Below are the code and all the weights of a small trained network. Each question names an input and a target symbol and asks about switching units off, where a switched-off unit gives its printed mean instead of its output.

import numpy as np


def w(rows, s, z=0):
    codes = np.array(rows[::2]) - 128.0
    scale = np.full(codes.shape[1], s)
    scale[-1] = z or s
    return codes * scale


def f(y):
    return y / 2 * (1 + np.tanh(0.7978845608 * (y + 0.044715 * y**3)))


def softmax(a):
    e = np.exp(a - a.max(-1, keepdims=True))
    return e / e.sum(-1, keepdims=True)


def log_softmax(a):
    a = a - a.max(-1, keepdims=True)
    return a - np.log(np.exp(a).sum(-1, keepdims=True))


def net(x, mask):
    ids = ['ΞΠΣΦΨΩαβδεζθτ'.index(c) for c in x.split()]
    T = len(ids)
    res = E[ids] + P[:T]
    r = res
    for j in range(2):
        rows = slice(2 * j, 2 * j + 2)
        q, k, v = (r @ M[0][rows].T for M in (Q, K, V))
        z = softmax(np.where(np.tri(T) > 0, q @ k.T / 2**0.5, -1e9)) @ v
        o = O[0][rows]
        res = res + np.where(mask[j], z, o[:, -1]) @ o[:, :-1]
    y = f(res @ A[0][:, :-1].T + A[0][:, -1])
    res = res + np.where(mask[2:6], y, B[0][:, -1]) @ B[0][:, :-1]
    return log_softmax(res[-1] @ U[:, :-1].T + U[:, -1])


Q, K, V, O, A, B = {}, {}, {}, {}, {}, {}
E = w([
[134,152,220,96],'Ξ',
[110,141,182,123],'Π',
[122,132,154,126],'Σ',
[135,97,163,42],'Φ',
[167,160,107,116],'Ψ',
[117,114,192,125],'Ω',
[126,143,132,130],'α',
[107,140,146,154],'β',
[154,139,211,175],'δ',
[150,124,146,190],'ε',
[200,84,131,150],'ζ',
[115,249,57,104],'θ',
[74,51,93,95],'τ',
],0.012)
P = w([
[183,149,165,7],'0',
[81,98,166,224],'1',
[216,143,139,2],'2',
[86,105,128,215],'3',
[205,141,96,48],'4',
[103,84,88,212],'5',
[216,136,72,66],'6',
],0.0058)
Q[0] = w([
[115,89,152,104],'head 0',
[109,101,83,125],'head 0',
[147,143,158,157],'head 1',
[254,136,126,78],'head 1',
],0.041)
K[0] = w([
[79,69,142,111],'head 0',
[63,147,132,88],'head 0',
[185,148,115,197],'head 1',
[144,96,2,130],'head 1',
],0.025)
V[0] = w([
[122,112,154,198],'head 0',
[159,36,63,156],'head 0',
[144,9,127,105],'head 1',
[238,180,113,200],'head 1',
],0.014)
O[0] = w([
[137,83,119,152,131],'head 0',
[205,90,58,137,139],'head 0',
[94,46,74,83,254],'head 1',
[245,143,79,150,206],'head 1',
],0.011,0.0042)
A[0] = w([
[81,145,99,252,120],'neuron 0',
[91,77,123,243,4],'neuron 1',
[163,100,142,167,39],'neuron 2',
[149,56,203,186,145],'neuron 3',
],0.018,0.0025)
B[0] = w([
[156,153,133,1,169],'neuron 0',
[128,83,246,171,198],'neuron 1',
[142,155,182,132,247],'neuron 2',
[80,175,38,167,253],'neuron 3',
],0.02,0.0055)
U = w([
[118,160,249,113,46],'Ξ',
[120,128,210,85,78],'Π',
[121,32,219,145,81],'Σ',
[108,118,167,98,87],'Φ',
[127,200,91,59,80],'Ψ',
[99,125,146,102,160],'Ω',
[96,141,148,119,138],'α',
[57,128,154,170,163],'β',
[76,190,12,169,153],'δ',
[128,114,144,235,163],'ε',
[236,97,67,59,197],'ζ',
[162,254,171,146,3],'θ',
[56,44,52,93,188],'τ',
],0.0054,0.005)

Each question gives the input, a string of symbols that net reads in full, and the target symbol t.
The units are the heads (2 rows each of Q, K, V and O) and the neurons (one row each of A and B). Each row of codes is followed by its name. A weight is (code - 128) times the scale printed after its matrix; where a second scale follows, it is the last column's (O, A, B and U).
mask holds one flag per unit, heads first, then neurons. A switched-off unit (its flag False) gives its mean, the last column of its rows in O or B, instead of its output. The means were averaged over made-up inputs and are rounded, as every weight is.
A unit's drop is (log p(t) with every unit on - log p(t) with that unit switched off) / (log p(t) with every unit on - log p(t) with every unit switched off).
The circuit of an input: a set's keep is (log p(t) with only the set's units on - log p(t) with every unit switched off) / (log p(t) with every unit on - log p(t) with every unit switched off). Starting from all 6 units, units are removed one at a time, each time the one whose removal leaves the highest keep (on an exact tie, the one counted first), for as long as the keep stays at least 0.8.
units of the circuit, in order: the units of the circuit, biggest drop first
unit that matters most: the unit with the biggest drop
k most important neurons: the k neurons with the biggest drops, biggest first
which heads matter: for each layer, one digit per head in row order, 1 if its drop is at least 0.15 and else 0, layers parted by /
drop of u: that unit's drop, to one decimal
input Ξ ζ β ζ Π, target ζ: units of the circuit, in order : [head 1; head 0]
input ζ ζ τ Ξ Ξ, target τ: which heads matter : 11
input θ Ξ Σ, target θ: which heads matter : 01
input ζ β τ τ Ω, target τ: units of the circuit, in order : [head 1; neuron 2]
input Ω ζ θ, target θ: which heads matter : 11
input Ω ζ Ω, target ζ: units of the circuit, in order : [head 1; head 0]
input ζ Ω Φ Ψ ζ θ Ξ, target θ: units of the circuit, in order : [head 1]
input Ξ τ α, target τ: 2 most important neurons : [neuron 2; neuron 1]
input Π ζ Φ, target ζ: units of the circuit, in order : [head 1; neuron 1; head 0]
input ζ ζ Ω ζ α, target ζ: units of the circuit, in order : [neuron 3; head 1; head 0]
input Ω ζ Ψ Ψ, target ζ: units of the circuit, in order : [neuron 3; neuron 1; head 1]
input ζ Σ Ω, target ζ: which heads matter : 01
input ζ τ δ, target τ: 2 most important neurons : [neuron 2; neuron 1]
input Ξ ζ ζ α β, target ζ: unit that matters most : neuron 3
input ζ Π ζ ζ, target ε: 2 most important neurons : [neuron 1; neuron 3]
input ζ Ψ ζ ζ θ δ ζ, target θ: units of the circuit, in order : [head 1; neuron 2]
input ζ Ξ θ τ, target Σ: units of the circuit, in order : [neuron 1; head 0]
input ζ Ψ Ξ, target ζ: units of the circuit, in order : [neuron 1; head 0; head 1]
input δ Ω Ξ Σ Ξ τ, target Σ: units of the circuit, in order : [neuron 1; neuron 3]
input ζ Ξ δ, target ζ: units of the circuit, in order : [head 1; neuron 1]
input Ξ Ξ τ, target τ: unit that matters most : head 1
input ζ ζ ζ Ψ, target ζ: units of the circuit, in order : [neuron 3; head 1; head 0]
input δ θ ε δ, target θ: 2 most important neurons : [neuron 3; neuron 0]
input Π α Ξ Ω ζ Ω Π, target ζ: 2 most important neurons : [neuron 3; neuron 1]
input ε Ξ Ξ θ, target Ψ: 3 most important neurons : [neuron 0; neuron 1; neuron 2]
input Σ Ξ ζ Ω τ, target τ: drop of neuron 2 : 0.2
input ζ ζ ζ δ, target θ: drop of neuron 2 : 0.4
